Below is a small trained network, with its code and all its weights. Each question gives an input and a class and asks what happens when units are switched off, that is, made to give their printed mean instead of their output.

import numpy as np


def w(rows, s, z=0):
    codes = np.array(rows[::2]) - 128.0
    scale = np.full(codes.shape[1], s)
    scale[-1] = z or s
    return codes * scale


def f(y):
    return np.maximum(y, 0)


def log_softmax(a):
    a = a - a.max(-1, keepdims=True)
    return a - np.log(np.exp(a).sum(-1, keepdims=True))


def net(x, mask):
    res = np.array(x, float).reshape(1, 6) / 4 @ E
    y = f(res @ A[0][:, :-1].T + A[0][:, -1])
    res = res + np.where(mask, y, B[0][:, -1]) @ B[0][:, :-1]
    return log_softmax(res[-1] @ U[:, :-1].T + U[:, -1])


A, B = {}, {}
E = w([
[195,105,127,132,83,148,94,53],'x0',
[201,79,230,41,254,81,149,101],'x1',
[48,133,170,25,95,107,23,151],'x2',
[101,97,151,144,108,117,140,123],'x3',
[191,85,101,124,131,165,83,69],'x4',
[76,243,181,211,153,145,87,58],'x5',
],0.0083)
A[0] = w([
[146,88,234,90,208,129,128,119,84],'N1',
[88,160,204,76,85,84,57,123,99],'N2',
[149,84,116,101,112,157,139,67,252],'N3',
[89,194,180,187,191,148,96,53,102],'N4',
[155,115,124,109,150,134,174,196,183],'N5',
[195,144,229,91,176,121,160,107,105],'N6',
[146,130,105,141,141,126,255,71,63],'N7',
[159,150,133,199,146,144,221,104,81],'N8',
],0.0092,0.0041)
B[0] = w([
[149,218,87,176,75,226,169,143,254],'N1',
[61,40,202,49,156,146,81,72,226],'N2',
[168,132,130,127,110,29,97,171,221],'N3',
[247,147,70,58,86,37,245,113,247],'N4',
[210,179,129,144,85,60,112,42,215],'N5',
[50,170,130,221,14,154,91,101,250],'N6',
[105,99,130,30,187,187,26,72,212],'N7',
[130,50,173,121,255,189,34,109,228],'N8',
],0.0071,0.0081)
U = w([
[94,113,177,80,200,164,69,108,68],'0',
[80,200,86,254,11,197,131,160,61],'1',
[143,150,165,168,106,47,131,159,252],'2',
[176,128,104,83,90,46,243,132,107],'3',
],0.0076,0.0047)

Each question gives the input, the list of numbers given to net, and the class t.
The units are the neurons (one row each of A and B). Each row of codes is followed by its name. A weight is (code - 128) times the scale printed after its matrix; where a second scale follows, it is the last column's (A, B and U).
mask holds one flag per neuron, in row order. A switched-off neuron (its flag False) gives its mean, the last column of its row in B, instead of its output. The means were averaged over made-up inputs and are rounded, as every weight is.
A unit's drop is (log p(t) with every unit on - log p(t) with that unit switched off) / (log p(t) with every unit on - log p(t) with every unit switched off).
The circuit of an input: a set's keep is (log p(t) with only the set's units on - log p(t) with every unit switched off) / (log p(t) with every unit on - log p(t) with every unit switched off). Starting from all 8 units, units are removed one at a time, each time the one whose removal leaves the highest keep (on an exact tie, the one counted first), for as long as the keep stays at least 0.8.
units of the circuit, in order: the units of the circuit, biggest drop first
most important unit: the unit with the biggest drop
k most important neurons: the k neurons with the biggest drops, biggest first
drop when u is switched off: that unit's drop, to one decimal
input [4,5,4,-5,2,4], class 1: most important unit => N6
input [-4,3,0,3,2,3], class 1: units of the circuit, in order => N1; N6; N8
input [-8,8,-3,6,1,-5], class 1: units of the circuit, in order => N1; N6
input [2,6,5,-8,1,5], class 1: units of the circuit, in order => N6; N1
input [-4,-7,7,6,-6,-7], class 0: 2 most important neurons => N2; N4
input [-2,8,7,-1,-1,-3], class 1: units of the circuit, in order => N1; N6
input [5,6,0,-4,-3,-4], class 1: units of the circuit, in order => N6; N1
input [3,3,6,2,8,4], class 2: units of the circuit, in order => N8; N7
input [-1,0,-8,4,-5,-7], class 0: units of the circuit, in order => N7; N8
input [-4,-5,3,-8,-6,7], class 3: units of the circuit, in order => N4; N6
input [7,2,3,4,-2,5], class 3: 2 most important neurons => N4; N8
input [-7,-6,-6,5,-8,-1], class 2: 3 most important neurons => N1; N6; N2
input [-8,4,-6,3,2,-2], class 0: 3 most important neurons => N7; N8; N4
input [-3,2,-6,-4,2,-3], class 0: most important unit => N7
input [2,2,-7,-8,-4,6], class 0: 2 most important neurons => N8; N7
input [-2,1,6,3,1,7], class 3: 3 most important neurons => N4; N8; N7
input [2,2,-5,-2,3,6], class 3: 2 most important neurons => N4; N2
input [3,-4,2,7,2,6], class 3: 2 most important neurons => N4; N6
input [-5,4,5,7,-5,7], class 3: 3 most important neurons => N4; N8; N7
input [-5,4,-7,7,-1,4], class 0: 2 most important neurons => N8; N7
input [-8,7,3,8,6,4], class 1: most important unit => N1
input [-6,8,-3,7,3,-2], class 1: 2 most important neurons => N1; N6
input [2,-6,-5,-8,6,7], class 3: 2 most important neurons => N4; N6
input [-3,4,-4,-1,1,7], class 3: 2 most important neurons => N4; N2
input [0,3,7,1,-1,8], class 3: 3 most important neurons => N4; N8; N7
input [8,-6,7,4,-4,4], class 0: drop when N3 is switched off => 0.0
input [-2,-2,4,-7,3,5], class 3: drop when N8 is switched off => 0.3
